Each row has a name. Each question is about the rows just above it.

Y: [120 161 120 110 148  97 177 208 118  93 174  87 133 122 144 174  96 186
 161 101 138 175 118 152 133 159 106 135 112 106 138  80 145 219 104 139
  78  79 146  84 127 107 155 134 151 134 131 162  98 121 137 101 167 143
 133 140 169 116 107 128]
G: [120 144  97 101 157 121 170 205 138 124 156  90 105 110 135 182 105 169
 177 108 129 169 145 139 126 155  97 139  88 118 135  84 102 135 132 140
 102 163 143 112 120  77  77 118 138 118 153 108 131 142  94 120 137 202
 127 165 124 156 110  57]
Q: [ 95 163 139  95 155  85 148 184 122 108 194  89 136 115 151 152  77 176
 133 122 138 141 114 128 136 145 105 142 128 108 135 118 149 211  88 164
  67 120 137  89 132  95  85 127 156 125 121 144  99 134 107 106 124 139
 132 133 145 121 118 112]
C: [137 143  94 114 159 131 173 197 142 113 129 104 103 119 125 186 119 164
 179 123 130 164 150 143 126 149 120 126  99 116 134  70 141 201 101 115
  95  77 145  92 127  66 155 134 154 179 113 127  94 137 148 127 185 142
 116 122 149 122 101 133]
J: [103 151 121 109 133  86 138 159 110 108 183  99 147 117 145 137  78 155
 112 139 153 118 105 151 124 122 116 127 146 117 155 124 155 197  99 146
  75 137 114  99 138 116 106 125 151 130 111 129  87 139  85 109  96 186
 143 170 128 125 122  79]
L: [ 70 169 175 110 185 106 122 164 122 117 181 122 199  99 131  94  59 174
  73 145 157 109  87  88 137 113 140 148 182  87 134 113 117 167 129 155
 103 161 123 101 135 114  63 114 148  98 148 142 103 137  87 102 108 212
 148 202 131 121 116  56]
R: [120 144  97 101 157 121 170 205 138 124 156  90 105 110 135 182 105 169
 177 108 129 169 145 139 126 155  97 139  88 118 135  84 139 220  83 116
  82  72 144  84 129  85 130 139 152 176 116 140 102 125 130 122 183 139
 114 113 149 117 110 125]
D: [103 151 121 109 133  86 138 159 110 108 183  99 147 117 145 137  78 155
 112 139 153 118 105 151 124 122 116 127 146 117 155 124 155 197  99 146
  75 137 114  99 138 116 106 125 151 130 111 129  87 139 102 109 107 147
 137 152 130 104 121 105]
F: [ 74 161 142  85 192 103 132 201 131 118 192 101 164  93 139 135  65 176
 105 125 155 140 119 108 119 145 116 158 121  94 138  98 120 220  92 132
  94 106 126  78 142  93  71 122 153 135 140 169  99 117  89 105 147 201
 135 176 141 100 120  67]
V: [137 139  94 114 159 131 173 197 142 113 129 104 103 119 125 186 119 164
 179 123 130 164 150 143 126 149 120 126  99 116 142  70 141 201 101 115
  95  77 145  92 127 108 155 134 154 179 113 127  94 115  96 127 185 142
 116 122 149 122 101 133]
E: [ 82 149 143 108 185 139 137 185 136 147 161 119 172  87 120 113  81 166
 112 118 147 141 114  88 130 128 116 156 136 101 126  92 101 176 117 105
 118 112 130  95 133  87  83 131 135 141 152 152 120 115  95 117 166 209
 128 174 133 115 120  60]
After [127 107], its row goes on with
[155 134 151 134 131 162  98 121 137 101 167 143 133 140 169 116 107 128]
After [ 99 116 142], its row goes on with
[ 70 141 201 101 115  95  77 145  92 127 108 155 134 154 179 113 127  94
 115  96 127 185 142 116 122 149 122 101 133]
The rest of the row after [127 108 155 134]:
[154 179 113 127  94 115  96 127 185 142 116 122 149 122 101 133]

besiv: [ 83 183 124 126  80  30]
fof: [107 221 202 131  84 143]
pifi: [137 179 157  74  82 234]
Mav: [ 82 210 113  68 159  70]
voraz: [ 82 183 124 126  84 233]
fif: [146 132 157  74 154  68]
Nipi: [143  43  46  71 130 136]
After [ 82 183 124 126], its row goes on with
[ 84 233]
After [146 132 157  74], its row goes on with
[154  68]
After [107 221 202 131  84], its row goes on with
[143]
After [ 83 183 124 126], its row goes on with
[80 30]

Bobu: [149 124 182 132 139 131  96 170 167 160 139 118  92 120 127 137 121 124
  93 124 173  90 126 139 162 145 129 127 133 118 141 121 124 165 128 142
 102 133  89]
berig: [203 134 107 175 175 132 138 193 146 148 142 140 142 149  91 212 134 165
 147 123 142 137 133 147 187 109 130 105 104 150 144 135 174 156 129 115
 124 113 144]
Didub: [146 115 106  90 112 107 117 150 149 154 141 115 140 123  97 145 116 146
 128 132 158 138 132 126 149  87 116 138 121 150 152 137 124 107 116 121
 145 154 105]
zeso: [142 188 136 114  56 197 109 169 122 122 131 136  64 129  94 125 183 161
 186 177 130  56 122 100  97  12  26 135 114 114 136 144  70 109 179 155
 217 133  97]
Refi: [146 115 106  90 112 107 117 150 149 154 141 115 140 123  97 145 116 146
 128 132 158 138 132 126 149  87 116 138 121  95 152 137 124 107 116 121
 145 154 105]
Zad: [111 161 111 133 117 104 153 109 158  58 197 155 117 108 187 152 164 156
 151 141 102 169  94 145 136  66 127 111  95  94 113 137 163 115 109 151
 178 126  85]
The rest of the row after [ 58 197]:
[155 117 108 187 152 164 156 151 141 102 169  94 145 136  66 127 111  95
  94 113 137 163 115 109 151 178 126  85]
Go on from [124 182] to the end of its row.
[132 139 131  96 170 167 160 139 118  92 120 127 137 121 124  93 124 173
  90 126 139 162 145 129 127 133 118 141 121 124 165 128 142 102 133  89]

Pigo: [125  97 125 131 120 120 133 121 134 129  72 122 118 140 127 102 167 167
  92 153 128 104 143 222 123 142 122 148 119 106  79 152  89  97  69 146
 108 114 127 109 181 120 101 142 151 119  92 128 136 121 124 116 134 134
 133 138 159 114 120 124 116]
vuru: [148 139 132 126 112 146 137 165 111 133  70 116 131 144 109 145 146 108
 175 147  86 164 116 145 123  96 115 104  76 180 110 143 154 153 134 134
 101 149 158  98 157 150 108 113 135 113 152 155 146 173 139 117 132 147
 162 147 102 109 126 131 133]
Kiv: [104  76 125 125 158 108  75 158 133 123 154 114 135 139 127 150 159 104
 136 127 138 162  79 173 134 134 103 155 115 138 147 122 124 109 159 155
 122  75 123  95 159 142  61 169 138 131 140 155 161 142 143 124 150 168
 156 112 137 120 171 136  76]
miko: [148 139 132 126 112 146 137 165 111 133  70 116 131 144 109 145 146 108
 175 147  86 164 116 145 123  96 115 104  76 180 110 143 154 153 134 134
 101 149 158  98 157 150 108 113 135 113 152 128 136 120 124 116 132 147
 162 129 125 115 150  92  75]
Feraz: [155 161 112 102 127  90  75 158 133 123 155  86 148 108 137 146 135  93
 112 136 134 147  84 162 174  84 133 125 112 162 152 133 133 111 141 129
 136  90 143 108 100 127 121 157 129 153 123 157 139 139 147 172  84 117
 118 141 189 142 172 137 133]
Go on from [97 69] to the end of its row.
[146 108 114 127 109 181 120 101 142 151 119  92 128 136 121 124 116 134
 134 133 138 159 114 120 124 116]
Go on from [134 134 103 155] to the end of its row.
[115 138 147 122 124 109 159 155 122  75 123  95 159 142  61 169 138 131
 140 155 161 142 143 124 150 168 156 112 137 120 171 136  76]
The rest of the row after [ 75 158 133 123 155]:
[ 86 148 108 137 146 135  93 112 136 134 147  84 162 174  84 133 125 112
 162 152 133 133 111 141 129 136  90 143 108 100 127 121 157 129 153 123
 157 139 139 147 172  84 117 118 141 189 142 172 137 133]
After [128 136 121 124 116], its row goes on with
[134 134 133 138 159 114 120 124 116]
After [138 131 140], its row goes on with
[155 161 142 143 124 150 168 156 112 137 120 171 136  76]
After [140 127 102 167], its row goes on with
[167  92 153 128 104 143 222 123 142 122 148 119 106  79 152  89  97  69
 146 108 114 127 109 181 120 101 142 151 119  92 128 136 121 124 116 134
 134 133 138 159 114 120 124 116]
Go on from [136 134 147  84 162] to the end of its row.
[174  84 133 125 112 162 152 133 133 111 141 129 136  90 143 108 100 127
 121 157 129 153 123 157 139 139 147 172  84 117 118 141 189 142 172 137
 133]

lezer: [186 169 125 103 111]
Pud: [186 169 124 103 131]
sidaf: [165 169 124 128 132]
nesa: [186 184 135 140 126]
fov: [165 169 125 141 126]
Remu: [165 169 124 103 132]
muda: [154  52 136 122 140]
Which row holds [186 184 135 140 126]?
nesa
Go on from [186 184] to the end of its row.
[135 140 126]
The rest of the row after [154  52 136 122]:
[140]
After [186 169 124 103], its row goes on with
[131]
After [125 103], its row goes on with
[111]

voru: [106 111 120 178 185 122  15]
Kili: [117 129 126  99  43 123 192]
vozog: [125  93 129 152  90 132 198]
vasi: [129 126 141  53 151 141 172]
Poka: [123 111 125 165 194 128  11]
faka: [137  99 138 135 151 140 112]
After [151 140], its row goes on with
[112]
The rest of the row after [126  99  43]:
[123 192]
Go on from [138 135 151] to the end of its row.
[140 112]
After [111 120], its row goes on with
[178 185 122  15]

